Below is a small trained network, with its code and all its weights. Each question gives an input and a target symbol and asks what happens when units are switched off, that is, made to give their printed mean instead of their output.

import numpy as np


def w(rows, s, z=0):
    codes = np.array(rows[::2]) - 128.0
    scale = np.full(codes.shape[1], s)
    scale[-1] = z or s
    return codes * scale


def norm(h):
    return h / np.sqrt((h * h).mean(-1, keepdims=True) + 1e-5)


def f(y):
    return np.maximum(y, 0)


def softmax(a):
    e = np.exp(a - a.max(-1, keepdims=True))
    return e / e.sum(-1, keepdims=True)


def log_softmax(a):
    a = a - a.max(-1, keepdims=True)
    return a - np.log(np.exp(a).sum(-1, keepdims=True))


def net(x, mask):
    ids = ['ΣΩεηλπ'.index(c) for c in x.split()]
    T = len(ids)
    res = E[ids] + P[:T]
    r = norm(res)
    for j in range(2):
        rows = slice(2 * j, 2 * j + 2)
        q, k, v = (r @ M[0][rows].T for M in (Q, K, V))
        z = softmax(np.where(np.tri(T) > 0, q @ k.T / 2**0.5, -1e9)) @ v
        o = O[0][rows]
        res = res + np.where(mask[j], z, o[:, -1]) @ o[:, :-1]
    y = f(norm(res) @ A[0][:, :-1].T + A[0][:, -1])
    res = res + np.where(mask[2:6], y, B[0][:, -1]) @ B[0][:, :-1]
    return log_softmax(norm(res)[-1] @ U[:, :-1].T + U[:, -1])


Q, K, V, O, A, B = {}, {}, {}, {}, {}, {}
E = w([
[179,152,76,82,116,180],'Σ',
[154,107,125,78,106,244],'Ω',
[34,63,2,185,52,65],'ε',
[184,119,165,52,104,201],'η',
[94,118,102,65,105,201],'λ',
[185,90,180,19,83,184],'π',
],0.0056)
P = w([
[141,120,127,188,127,90],'0',
[41,115,112,44,187,114],'1',
[68,126,93,138,40,153],'2',
[147,60,152,28,241,178],'3',
[73,124,68,164,50,154],'4',
[160,52,168,2,181,154],'5',
[75,123,63,166,32,154],'6',
[159,33,179,4,142,127],'7',
[84,126,56,182,46,153],'8',
],0.0088)
Q[0] = w([
[154,159,157,113,107,168],'head 0',
[144,156,161,81,180,149],'head 0',
[122,146,179,101,191,9],'head 1',
[112,108,187,113,170,102],'head 1',
],0.013)
K[0] = w([
[199,88,85,139,177,202],'head 0',
[76,94,148,65,172,181],'head 0',
[61,198,99,2,138,114],'head 1',
[110,178,84,83,115,98],'head 1',
],0.0095)
V[0] = w([
[117,93,123,78,139,194],'head 0',
[128,194,96,254,149,125],'head 0',
[180,133,85,70,99,67],'head 1',
[156,141,116,92,159,250],'head 1',
],0.0082)
O[0] = w([
[65,142,146,172,159,38,221],'head 0',
[127,132,101,163,112,196,1],'head 0',
[115,190,153,77,61,69,174],'head 1',
[132,100,25,78,254,138,63],'head 1',
],0.0091,0.0033)
A[0] = w([
[93,176,195,131,44,109,250],'neuron 0',
[65,254,145,151,159,52,211],'neuron 1',
[96,147,137,251,74,199,179],'neuron 2',
[64,121,77,88,59,67,186],'neuron 3',
],0.0092,0.0017)
B[0] = w([
[68,113,15,219,140,89,225],'neuron 0',
[126,253,9,27,135,11,172],'neuron 1',
[93,151,199,87,184,81,217],'neuron 2',
[254,128,212,79,202,175,255],'neuron 3',
],0.0075,0.0096)
U = w([
[238,75,250,73,130,200,230],'Σ',
[105,233,71,87,184,16,84],'Ω',
[75,28,2,151,173,185,101],'ε',
[68,102,135,226,72,83,253],'η',
[21,59,230,104,254,102,76],'λ',
[146,225,134,84,93,236,103],'π',
],0.0073,0.003)

Each question gives the input, a string of symbols that net reads in full, and the target symbol t.
The units are the heads (2 rows each of Q, K, V and O) and the neurons (one row each of A and B). Each row of codes is followed by its name. A weight is (code - 128) times the scale printed after its matrix; where a second scale follows, it is the last column's (O, A, B and U).
mask holds one flag per unit, heads first, then neurons. A switched-off unit (its flag False) gives its mean, the last column of its rows in O or B, instead of its output. The means were averaged over made-up inputs and are rounded, as every weight is.
A unit's drop is (log p(t) with every unit on - log p(t) with that unit switched off) / (log p(t) with every unit on - log p(t) with every unit switched off).
The circuit of an input: a set's keep is (log p(t) with only the set's units on - log p(t) with every unit switched off) / (log p(t) with every unit on - log p(t) with every unit switched off). Starting from all 6 units, units are removed one at a time, each time the one whose removal leaves the highest keep (on an exact tie, the one counted first), for as long as the keep stays at least 0.8.
units of the circuit, in order: the units of the circuit, biggest drop first
top k neurons: the k neurons with the biggest drops, biggest first
which heads matter: for each layer, one digit per head in row order, 1 if its drop is at least 0.15 and else 0, layers parted by /
drop of u: that unit's drop, to one decimal
input Ω λ ε ε Σ, target ε: units of the circuit, in order : [head 1]
input ε ε π λ ε λ Σ, target η: which heads matter : 01
input λ π ε Σ ε Ω ε ε π, target λ: units of the circuit, in order : [neuron 2; head 1]
input λ ε π ε ε, target λ: top 3 neurons : [neuron 2; neuron 0; neuron 1]
input η ε ε, target Σ: which heads matter : 11
input η ε π π ε ε ε ε π, target Σ: which heads matter : 01
input λ ε λ, target λ: which heads matter : 00
input λ λ ε Σ ε η η, target λ: units of the circuit, in order : [neuron 2; head 1]
input η ε π Σ, target Ω: top 3 neurons : [neuron 1; neuron 3; neuron 2]
input λ ε ε π Ω, target λ: units of the circuit, in order : [neuron 2; neuron 1]
input Σ Ω Ω ε ε ε ε, target π: units of the circuit, in order : [head 0; neuron 3; head 1]
input Ω ε ε η, target Ω: units of the circuit, in order : [head 0; neuron 1]
input π π π η η ε λ η, target Ω: top 3 neurons : [neuron 3; neuron 1; neuron 2]
input η λ η Σ π λ π ε η, target Σ: units of the circuit, in order : [neuron 3]
input Ω η π, target ε: top 2 neurons : [neuron 3; neuron 2]
input λ ε Ω, target λ: top 3 neurons : [neuron 2; neuron 3; neuron 1]
input Σ ε λ π Ω Ω λ, target π: drop of head 1 : 0.1
input Ω η ε ε Ω ε ε ε Ω, target ε: drop of neuron 3 : 0.1
input Ω ε ε Ω λ, target ε: drop of neuron 1 : 0.0
input Ω Ω ε Ω ε π, target Ω: units of the circuit, in order : [head 0]
input Σ π π, target π: drop of head 0 : 1.4
